The three nearest rows among all rows above each row, by straight-line distance, nearest first (none for the first four rows):
1: [0.303 -1.118 0.574 -0.613 0.715 0.932 0.785 -0.635 -0.477 -0.017 -1.148 -0.658 -1.440 2.596 -0.125 -1.236 1.617 1.758 -4.038 -0.657 -1.182 -0.919 2.062 -0.707 0.578 0.063 -0.069 -0.319 -0.707 1.322 -1.229 -2.052 0.085 -1.129]
2: [-1.418 -0.841 -2.098 0.132 1.170 1.945 1.636 -1.966 -0.285 -0.632 -1.423 0.876 1.020 1.528 -1.586 -5.084 -0.306 4.175 -5.487 -1.558 -1.620 2.780 3.246 -0.172 3.913 0.671 1.686 -1.613 -1.428 3.131 -3.686 -4.791 -1.601 -5.978]
3: [0.725 -0.055 1.134 -0.230 -0.102 1.375 0.608 -0.463 0.329 0.959 -1.916 -0.505 -3.066 1.567 -0.789 -3.437 -0.326 2.968 -3.301 -0.044 -1.589 -1.122 1.513 -0.173 0.729 1.703 0.978 -1.747 -0.992 1.006 -2.340 -4.525 -1.247 -5.023]
4: [0.397 -1.557 -0.358 0.698 1.397 0.118 0.628 -0.380 0.453 0.148 -0.980 -0.288 -0.157 1.166 0.281 -0.689 1.087 1.689 -3.170 -1.984 -1.030 0.407 2.286 -0.437 1.463 -0.184 -0.823 -1.460 0.045 1.143 -0.832 -2.638 0.374 -2.102]
5: [-0.417 -2.089 -0.063 1.677 -0.181 -1.042 1.838 -3.225 0.151 1.000 0.015 0.530 0.066 1.754 -0.084 -3.019 0.528 2.372 -2.551 -1.679 0.093 1.233 0.403 0.913 2.695 -0.383 -1.093 -2.990 -1.807 -0.064 -0.960 -4.480 1.364 -3.653] => 4 1 3
6: [-0.739 -1.875 -2.607 0.012 6.059 1.659 0.984 -2.824 0.753 -1.673 -0.872 1.547 2.243 0.889 -0.559 -1.751 -0.207 4.155 -5.136 -2.136 -1.448 1.097 2.405 0.200 2.199 -2.088 0.838 -3.765 -1.542 0.127 -2.545 -6.427 1.350 -1.913] => 4 2 5
7: [0.597 -2.219 -0.190 1.206 1.014 0.429 1.812 -1.950 -1.197 -1.433 0.017 2.210 3.209 2.574 -0.366 -0.166 2.026 2.375 -3.994 -1.488 -1.019 1.713 3.857 -0.683 0.387 -0.995 -0.603 -1.153 -1.137 1.908 1.397 -2.550 1.370 -0.541] => 4 1 5
8: [0.090 -1.470 0.012 1.602 1.028 0.490 1.578 -0.958 -1.020 -1.169 -1.451 0.978 2.757 2.105 -0.347 -0.234 1.400 4.261 -4.213 -1.664 -0.962 2.733 4.672 0.240 0.603 -0.812 1.081 -1.237 -1.603 2.478 0.483 -2.045 1.404 -1.830] => 7 4 1
9: [1.704 0.809 -0.510 0.803 2.009 0.565 1.584 0.673 -0.293 -0.299 -0.563 -0.994 0.896 1.083 -1.126 -2.786 0.221 1.978 -2.160 0.483 -1.039 1.390 2.315 -0.496 -0.651 0.691 0.865 -0.958 -0.560 1.891 1.260 -2.635 -1.145 -0.762] => 4 1 8
10: [0.168 -0.085 -0.329 -0.475 0.029 1.586 -0.273 -0.084 -1.234 -0.041 -1.628 -0.767 -2.036 1.531 -1.327 -0.129 1.973 1.421 -3.507 0.043 -1.443 -0.798 2.367 -2.492 -0.230 1.145 0.067 0.316 -0.231 1.692 -2.023 -4.077 -1.155 -2.701] => 1 4 3
11: [1.921 -1.426 2.230 0.167 0.249 -0.884 0.114 -1.080 -0.604 0.705 0.171 -0.300 -0.339 0.990 -0.964 -1.409 1.889 -1.063 -2.158 0.345 -0.552 0.520 0.716 -0.123 -2.154 -0.186 -2.671 -0.430 -0.407 -0.479 0.984 -0.085 2.751 -0.227] => 1 4 9
12: [2.913 -1.050 0.370 3.789 1.063 -0.474 0.078 -1.443 -0.330 -0.616 0.499 1.209 2.189 1.189 0.900 1.695 2.411 0.028 -3.282 -2.034 -0.827 1.170 2.869 1.180 1.602 -0.956 -1.872 -2.944 0.135 2.408 2.901 0.565 2.535 -0.106] => 7 4 8
13: [0.061 -0.240 1.192 -1.209 -0.066 0.897 0.681 0.756 -0.432 0.935 -1.036 -0.734 -1.182 0.779 -1.711 -3.650 0.403 2.175 -2.455 0.866 -0.086 0.064 1.805 0.212 0.725 0.206 -1.339 -0.564 -0.648 0.277 -1.787 -3.761 -1.304 -1.770] => 1 3 10
14: [1.786 -0.260 -0.473 -0.557 1.610 1.237 1.148 -1.199 -0.770 -1.037 -1.111 -0.239 0.198 0.416 -0.120 -0.984 0.853 1.993 -2.463 0.800 -0.171 0.289 3.038 -0.453 0.444 -1.453 -0.782 -1.744 -0.966 -0.187 0.855 -2.910 -0.605 0.015] => 9 4 1
15: [2.106 -0.936 -0.471 0.069 0.622 0.192 0.339 -0.794 -1.025 -0.711 -1.205 -0.232 3.046 2.199 0.171 -0.681 0.894 2.734 -4.233 -0.890 -0.827 3.051 5.428 3.813 0.910 -0.208 -0.683 1.298 -1.595 4.215 1.236 1.382 -1.355 -0.359] => 8 7 9
16: [1.120 0.707 -0.628 -1.413 2.059 0.777 1.436 -1.466 -0.836 -0.596 -0.749 -1.296 -0.252 1.838 -1.870 -2.027 0.174 2.955 -3.708 0.207 -1.142 0.897 5.102 0.225 0.518 0.460 0.012 -0.885 -0.953 1.469 0.522 -2.653 -0.226 -1.978] => 9 14 1
17: [0.672 -1.985 0.102 -0.707 1.975 0.134 0.984 -1.637 0.029 -1.209 -1.286 -0.615 1.857 2.425 -2.063 -2.595 1.225 2.924 -5.083 -1.076 -1.907 1.358 3.819 0.137 -0.103 -0.474 -0.792 -0.774 -0.722 0.440 -1.037 -3.054 -0.548 -1.713] => 16 4 1
18: [1.060 -1.737 -1.230 0.464 3.712 1.046 1.898 -2.461 -2.093 -2.324 0.203 -0.058 2.927 3.118 -0.556 -1.312 1.494 3.628 -4.357 -1.715 -1.176 3.350 5.896 2.212 0.037 -2.337 0.455 -1.219 -0.229 2.687 1.320 -1.679 0.674 -0.816] => 8 7 17
19: [0.551 -0.704 -0.552 0.801 1.976 -0.048 0.187 -1.917 -1.288 0.125 -0.813 1.077 0.030 1.922 0.384 -0.758 0.146 3.018 -1.679 0.093 -0.665 0.965 2.963 -0.273 -0.318 -1.910 -0.091 -1.300 -0.953 0.156 1.977 -3.037 2.807 2.193] => 14 7 4
20: [2.035 0.387 0.081 0.320 2.221 1.759 1.146 0.305 -1.383 -1.780 -1.183 1.169 1.367 2.004 -0.124 0.272 2.656 2.979 -3.892 -0.756 -1.079 3.231 7.771 1.109 -1.279 -2.438 -0.040 -1.194 -0.956 3.213 3.402 -0.674 -1.713 -2.628] => 18 8 15
21: [1.838 -1.863 0.292 1.214 2.111 0.256 2.146 -0.955 -0.845 -1.070 -0.338 1.668 2.619 2.327 -0.009 1.462 2.323 1.256 -3.083 -2.715 -0.485 2.722 5.509 -0.636 0.449 -2.543 -1.458 -0.764 -0.225 3.526 3.056 -0.232 1.686 -0.111] => 7 12 8
22: [0.457 -1.036 -0.606 -0.424 1.772 0.872 1.692 -1.086 0.188 -1.274 -1.459 -0.283 -0.618 1.132 -1.150 -1.773 1.129 2.556 -3.190 -0.774 -0.646 0.688 2.198 -0.037 -0.151 -0.447 0.332 -0.834 -0.895 1.077 -1.426 -3.288 0.230 -2.666] => 4 1 17
23: [-0.027 -0.925 -1.396 -0.040 2.298 0.856 1.871 -0.798 -0.193 -1.317 -0.916 0.811 0.851 2.702 -1.421 -2.450 0.300 3.845 -5.484 -1.410 -1.177 1.634 4.079 -1.446 1.370 -0.784 1.140 -1.755 -1.424 2.374 -3.135 -5.810 -0.784 -4.969] => 2 22 17
24: [0.060 0.462 -1.155 0.643 1.957 0.171 1.717 -1.628 -1.016 -0.832 -1.482 1.287 1.351 1.863 -0.670 -2.346 2.259 2.171 -2.416 -0.694 -1.175 0.857 3.506 0.466 0.008 -0.129 -0.777 0.212 0.331 0.073 -0.638 -3.072 -0.337 -2.032] => 22 17 4
25: [-0.055 -1.730 -0.365 -0.224 2.463 0.651 2.449 -2.889 -2.933 -1.041 -2.605 2.406 2.506 2.970 -0.810 -1.773 1.416 3.968 -5.266 -1.850 -1.730 1.966 4.292 -0.973 -0.375 -1.774 -0.617 0.073 -1.616 0.898 0.511 -3.659 1.434 -2.213] => 7 8 17
26: [2.055 -0.999 -0.065 0.311 3.280 0.843 -0.297 -0.536 -1.803 -2.115 0.426 -0.464 3.812 0.897 -0.780 -1.842 2.196 -0.370 -4.813 -3.343 0.140 3.875 4.384 1.711 -0.460 -1.921 -0.805 -3.269 0.310 0.312 1.764 0.372 1.303 -3.398] => 18 21 7
27: [0.745 0.205 0.414 -1.992 1.452 1.471 1.497 -0.510 -0.048 -0.302 -1.662 -0.329 -1.284 1.332 -1.818 -2.720 0.586 2.301 -2.614 1.030 -0.960 -0.183 1.966 -0.704 0.886 0.198 0.182 -0.718 -0.925 1.902 -2.887 -4.475 -1.152 -2.761] => 13 22 3
28: [1.394 -1.127 0.829 1.019 1.944 0.494 0.617 -2.072 -0.010 -0.752 -0.851 0.868 1.927 0.487 -0.377 -1.246 0.759 2.137 -3.586 -2.243 -0.737 0.487 3.166 0.737 1.768 -0.234 -0.632 -1.383 -0.231 1.893 0.379 -2.348 1.200 -1.462] => 4 7 8
29: [0.313 -0.709 -0.662 -0.768 3.467 0.935 0.509 -0.620 -0.099 -2.029 -0.242 -1.644 1.470 1.243 -1.234 -2.916 2.628 2.022 -3.460 -0.703 -1.167 1.397 2.176 -1.490 -1.022 -1.427 -0.922 -1.483 -0.160 -1.367 -1.135 -3.660 2.572 -2.811] => 22 17 24
30: [1.733 0.576 0.065 -0.348 -1.554 -0.175 0.991 -2.087 -1.536 0.407 -1.736 0.114 -0.489 3.427 -0.341 0.838 0.103 2.111 -0.965 -0.297 -0.812 1.261 4.616 0.848 2.044 0.206 -1.272 1.456 -1.243 4.147 -0.244 0.886 -0.338 1.364] => 15 1 16
31: [2.500 -0.190 -0.321 1.453 2.197 0.111 -0.986 -1.469 0.148 -1.317 0.443 -0.983 1.291 1.707 -0.447 -0.338 1.056 0.770 -2.786 -0.612 -0.184 0.457 2.819 0.733 -0.233 -1.012 -2.292 -1.429 -0.301 1.691 0.648 -2.489 0.256 -2.306] => 28 4 14
32: [1.582 -0.979 -0.436 0.543 -0.121 -0.157 0.984 -0.560 0.551 -0.960 -1.516 0.504 0.384 1.828 -0.107 -1.562 1.502 1.556 -3.095 -1.405 -1.595 1.149 2.505 -0.288 0.451 -0.153 -0.324 -0.705 -1.807 1.392 -0.190 -2.300 -0.670 -1.693] => 4 22 1
33: [0.487 -2.042 0.756 1.729 -1.840 -0.433 1.449 -0.957 -1.216 1.375 -0.244 0.934 -1.091 0.947 0.338 -1.102 0.689 1.296 -2.215 -1.109 -0.557 0.435 1.458 0.754 3.936 0.096 -1.191 -2.578 -1.638 1.567 0.728 -1.714 1.567 -3.748] => 5 4 32
34: [1.717 -0.669 -1.185 0.460 0.959 0.352 0.378 -2.336 0.315 -0.697 0.501 -0.129 1.337 1.667 0.256 -2.548 0.898 2.628 -1.438 -0.715 0.557 1.343 2.909 2.091 1.619 -1.357 -1.028 -2.784 -2.617 1.454 0.993 -2.951 0.531 0.309] => 14 28 31
35: [2.380 1.360 0.328 -3.631 -0.947 1.973 0.274 3.312 0.895 -0.254 -0.931 -0.951 -5.683 1.165 -4.208 -5.541 -1.647 2.376 -3.140 2.982 -2.615 -2.426 -0.952 -1.705 0.777 2.444 -0.248 -0.629 -0.460 0.416 -6.280 -8.234 -4.476 -5.801] => 3 27 13
36: [2.466 -1.268 0.050 -1.079 0.648 0.141 1.119 -0.943 -2.162 -1.716 -1.376 -1.252 4.960 2.174 -0.068 -0.558 2.338 2.620 -5.313 -2.125 -0.155 5.166 5.866 2.843 -1.320 -0.953 -1.497 1.727 -0.483 3.265 0.848 1.610 0.101 -0.007] => 15 18 21
37: [2.136 -0.374 0.424 0.562 0.395 -0.110 -0.007 -0.009 -0.104 -0.538 -0.643 -0.063 -0.461 1.232 -0.888 -1.159 0.788 0.722 -2.538 0.504 -0.731 0.385 2.090 0.052 0.981 -0.088 -1.369 -0.414 -0.380 2.313 0.058 -2.560 1.369 -0.107] => 32 4 1
38: [-0.149 -0.103 -1.086 -2.253 1.467 0.648 0.305 -0.511 -0.017 -0.829 -1.829 -0.908 -0.741 2.059 -0.961 -3.428 0.215 4.165 -3.456 -0.366 -1.648 -0.075 0.921 0.186 0.719 0.343 -0.097 -0.104 -1.798 1.271 -2.708 -4.724 -1.758 -1.877] => 27 22 13
39: [1.131 -0.566 -0.047 0.421 0.989 0.554 0.539 -1.326 0.187 -1.116 -0.838 -0.085 0.417 0.749 -0.068 -1.757 0.740 2.037 -2.942 -0.410 -1.024 1.068 3.422 -0.230 0.630 -1.022 -0.609 -1.330 0.230 1.079 0.114 -2.855 0.246 -2.836] => 4 22 32
40: [-0.490 -1.597 -2.213 0.337 3.427 0.788 2.235 -1.576 -0.402 -1.810 -1.846 -0.320 1.814 2.000 -1.564 -2.502 0.853 4.366 -5.760 -0.757 -0.772 -0.173 4.001 0.335 0.166 -0.253 0.592 0.612 -1.779 2.637 -3.373 -5.423 -0.842 -0.826] => 23 17 22
41: [1.452 -0.372 0.343 -0.697 -0.214 0.518 1.655 0.335 0.111 -0.172 -0.092 0.325 -3.367 0.432 -2.209 -3.734 -1.619 2.419 -3.056 1.424 -1.398 -1.451 0.767 -1.909 1.570 0.658 0.395 -1.317 -0.841 1.479 -2.169 -7.042 -1.309 -3.272] => 3 27 13
42: [-0.787 -1.443 -0.750 0.137 2.301 0.092 1.420 -2.965 -0.841 -1.232 -1.251 1.673 3.514 2.132 -1.508 -1.388 1.681 3.272 -5.830 -2.116 -1.756 2.226 4.393 -0.056 0.629 -1.561 -0.048 -1.584 -0.800 1.573 -0.141 -4.297 -0.009 -2.738] => 25 17 8
43: [-0.497 -0.858 -0.941 -1.450 1.152 -0.096 2.096 -1.706 -0.614 -0.461 -2.531 1.079 -0.563 2.004 -0.487 -3.003 1.899 2.282 -3.552 -0.600 -1.197 0.900 2.722 -0.458 0.570 0.060 0.194 0.579 -0.760 1.212 -1.597 -3.610 0.294 -1.801] => 22 24 1
44: [0.958 0.134 0.698 -1.773 -1.524 -0.037 0.801 -0.828 -0.563 0.238 -0.688 -0.230 0.122 1.755 0.072 -2.029 -0.576 1.822 -3.372 0.624 -0.022 2.003 1.446 1.942 0.057 0.069 -0.584 -0.487 -1.381 2.263 -0.308 -1.858 -0.294 -0.266] => 37 32 13
45: [0.534 -1.000 0.337 2.293 1.320 0.567 0.561 1.639 -0.672 -0.889 -0.444 1.138 -0.221 1.032 -0.466 1.304 1.781 1.740 -3.018 -1.522 -1.148 1.379 3.905 -1.594 1.951 0.842 -0.137 -1.659 -0.236 3.166 1.459 -2.366 -0.867 -4.843] => 4 39 32
46: [-0.091 -0.828 -0.771 0.191 1.576 -0.229 1.331 -1.030 -0.370 -0.338 -1.712 -0.783 1.599 1.347 -0.331 -2.486 0.794 2.405 -2.737 -1.661 -2.169 1.364 1.032 0.100 1.867 -1.128 -0.308 0.604 -1.677 3.282 -3.408 -4.398 -1.456 -2.683] => 38 22 43
47: [3.413 -0.572 0.735 -0.424 0.121 0.455 -0.351 -0.241 0.802 0.609 -1.021 -0.746 -1.634 1.495 0.125 -1.982 0.803 1.508 -2.827 1.079 -0.766 -0.156 -0.221 -0.304 0.197 0.892 -1.238 -0.008 0.828 0.259 0.432 -1.281 0.749 0.303] => 37 1 11
48: [1.133 1.049 -0.091 -0.930 1.684 1.254 1.321 -3.108 -1.073 -0.732 -0.346 1.039 0.071 1.882 -0.278 -1.994 0.237 1.351 -3.201 0.053 -0.653 1.010 3.463 2.427 0.470 -1.091 0.215 -1.541 -2.462 0.351 0.566 -1.899 0.041 0.645] => 14 34 16
49: [1.474 0.154 1.194 -0.449 -2.859 0.547 0.936 -1.386 -1.170 -0.633 -0.709 -0.742 0.601 2.531 -0.663 -0.928 0.781 2.546 -2.843 -1.756 -0.342 3.610 5.686 2.141 0.498 -0.282 0.050 0.413 -0.703 5.268 -0.765 0.716 -1.573 -1.943] => 15 30 44
50: [-0.150 -1.920 0.236 -1.524 1.146 0.936 2.462 -2.990 -0.743 0.506 -1.856 0.172 0.364 1.939 -0.986 -2.869 0.415 4.125 -2.587 -0.481 -0.020 1.987 3.280 -0.375 1.039 -0.805 0.138 0.127 -1.102 0.454 -0.259 -2.744 0.171 0.288] => 43 22 17
51: [-0.777 -1.128 -0.420 0.071 1.431 0.877 1.785 -1.459 -0.969 0.207 -2.321 1.067 1.296 0.598 -1.828 -3.625 0.800 3.327 -6.256 -1.578 -1.078 1.470 3.468 -0.324 2.098 0.364 0.314 -2.800 -1.743 2.040 -2.958 -4.490 -1.245 -5.216] => 23 2 42
52: [1.887 -1.191 1.664 2.451 0.755 -0.520 -0.107 -1.516 -0.599 -0.186 -0.014 1.308 1.444 2.165 -0.583 0.784 3.024 -0.016 -2.703 -1.907 0.038 2.361 2.415 0.676 0.411 -0.506 -2.149 -0.925 0.007 1.855 1.900 0.572 2.979 1.287] => 12 21 11
53: [1.577 -1.182 -0.696 0.322 1.529 0.894 1.228 -1.753 -0.127 0.202 -1.393 -0.068 -1.059 1.139 -1.305 -2.994 1.029 3.613 -3.241 0.805 -0.860 -1.029 1.614 0.533 2.124 0.599 0.077 -0.676 -1.222 3.071 -2.038 -4.247 -0.324 -1.916] => 27 22 38
54: [0.109 -3.097 0.711 1.411 1.904 0.430 0.516 -0.807 -0.813 -1.611 -1.995 0.666 1.302 3.081 -1.004 0.566 1.596 1.631 -2.911 -2.121 -2.663 0.799 3.031 -0.427 1.320 -0.450 -0.577 1.605 0.763 2.052 0.389 -2.489 1.784 -0.488] => 7 28 4
55: [-1.105 -3.116 -0.871 0.312 3.065 1.714 0.426 -2.143 -0.396 -1.645 -2.009 0.633 5.074 2.548 -0.567 -2.333 3.429 4.275 -5.913 -3.810 -1.438 3.031 4.089 -0.272 -0.121 -1.484 -0.564 1.381 -1.172 -0.549 -2.509 -3.261 2.072 -1.147] => 42 25 17
56: [-1.562 -2.416 -1.056 -0.088 2.077 -0.282 0.414 -3.017 -0.082 -0.952 -1.571 -0.922 2.043 3.342 -0.035 -0.689 0.593 3.144 -2.968 -1.659 -1.053 0.509 1.646 0.000 0.038 -2.464 1.173 2.499 -1.374 0.974 -2.166 -3.443 3.087 1.867] => 54 50 19
57: [2.849 -0.909 1.122 0.805 -0.600 -0.551 -0.801 -0.512 -0.887 0.391 -0.254 -1.337 1.207 1.761 0.990 0.152 1.789 -0.476 -1.922 -0.411 0.775 0.894 2.173 1.587 -0.010 -0.271 -3.427 0.798 0.081 0.782 1.648 1.065 2.431 2.137] => 52 11 37
58: [0.923 -0.302 0.584 0.113 2.342 0.437 0.684 -2.331 -0.549 0.002 -1.417 0.292 1.885 2.159 -0.776 -2.385 1.365 1.022 -4.352 0.007 -0.348 1.815 3.235 0.406 0.010 -0.923 -0.795 -3.351 -0.651 0.185 1.050 -1.636 1.040 -3.167] => 39 28 17
59: [0.503 -2.234 0.393 -0.141 0.917 1.442 1.366 -1.200 -1.667 -0.795 -1.445 1.308 0.498 1.183 -0.768 -1.946 2.970 1.241 -3.996 -2.880 0.120 2.085 4.157 -0.004 0.402 -0.211 -0.368 -1.848 -0.371 1.956 1.177 -2.399 -0.188 -4.723] => 39 58 28
60: [2.093 -2.079 1.305 1.464 2.290 0.458 1.453 -1.146 -1.265 -1.002 -1.214 1.427 1.448 1.917 -0.290 1.324 2.713 1.265 -3.751 -2.119 -0.429 2.544 3.449 -0.264 -0.749 -0.930 -2.169 -1.702 0.108 -0.238 3.261 -1.031 0.822 -2.261] => 21 7 52
61: [0.179 -1.492 -1.167 -0.322 3.534 0.837 2.295 -1.537 -0.682 -0.517 -0.890 0.352 2.662 1.320 -1.264 -2.478 1.249 1.857 -4.248 -1.214 -1.095 2.890 4.838 1.242 1.292 -0.792 0.163 -0.583 -1.163 1.608 -1.896 -2.771 0.006 -2.558] => 17 42 24
62: [-0.137 -1.756 -1.406 0.259 2.936 0.113 1.432 -3.347 -1.226 -1.519 -0.460 0.790 2.823 2.212 -0.515 -1.219 1.060 3.351 -4.823 -1.744 -1.143 2.222 3.849 0.643 0.502 -2.180 -0.332 -0.478 -1.361 2.817 0.225 -2.611 0.735 -1.260] => 42 18 7
63: [-0.104 -0.795 -0.646 0.244 2.089 0.828 1.408 -2.458 -1.698 -0.502 -1.324 0.089 0.908 1.463 -0.571 -1.994 0.252 3.190 -3.341 -3.173 -1.091 2.839 4.048 1.025 1.625 -1.767 -0.585 -2.238 -0.711 2.338 -0.632 -2.904 0.637 -2.495] => 62 61 28
64: [1.358 -1.034 -0.017 0.217 0.847 1.146 0.390 -1.040 -0.359 -0.243 -0.390 -1.078 0.289 1.489 -1.077 -1.966 1.361 0.897 -2.954 -0.345 -0.629 1.023 2.259 0.370 -0.074 -0.472 -1.501 -0.996 -1.255 1.577 0.178 -1.170 1.502 -0.974] => 37 39 32
65: [2.911 0.127 0.383 0.861 0.446 -0.358 0.433 0.233 -0.995 -0.823 -0.556 -0.052 0.830 1.812 -0.632 0.910 0.708 1.271 -3.486 -0.870 -0.693 1.336 3.811 1.361 1.075 -0.522 -1.160 1.183 -0.956 3.481 1.226 0.060 0.207 0.487] => 37 15 30
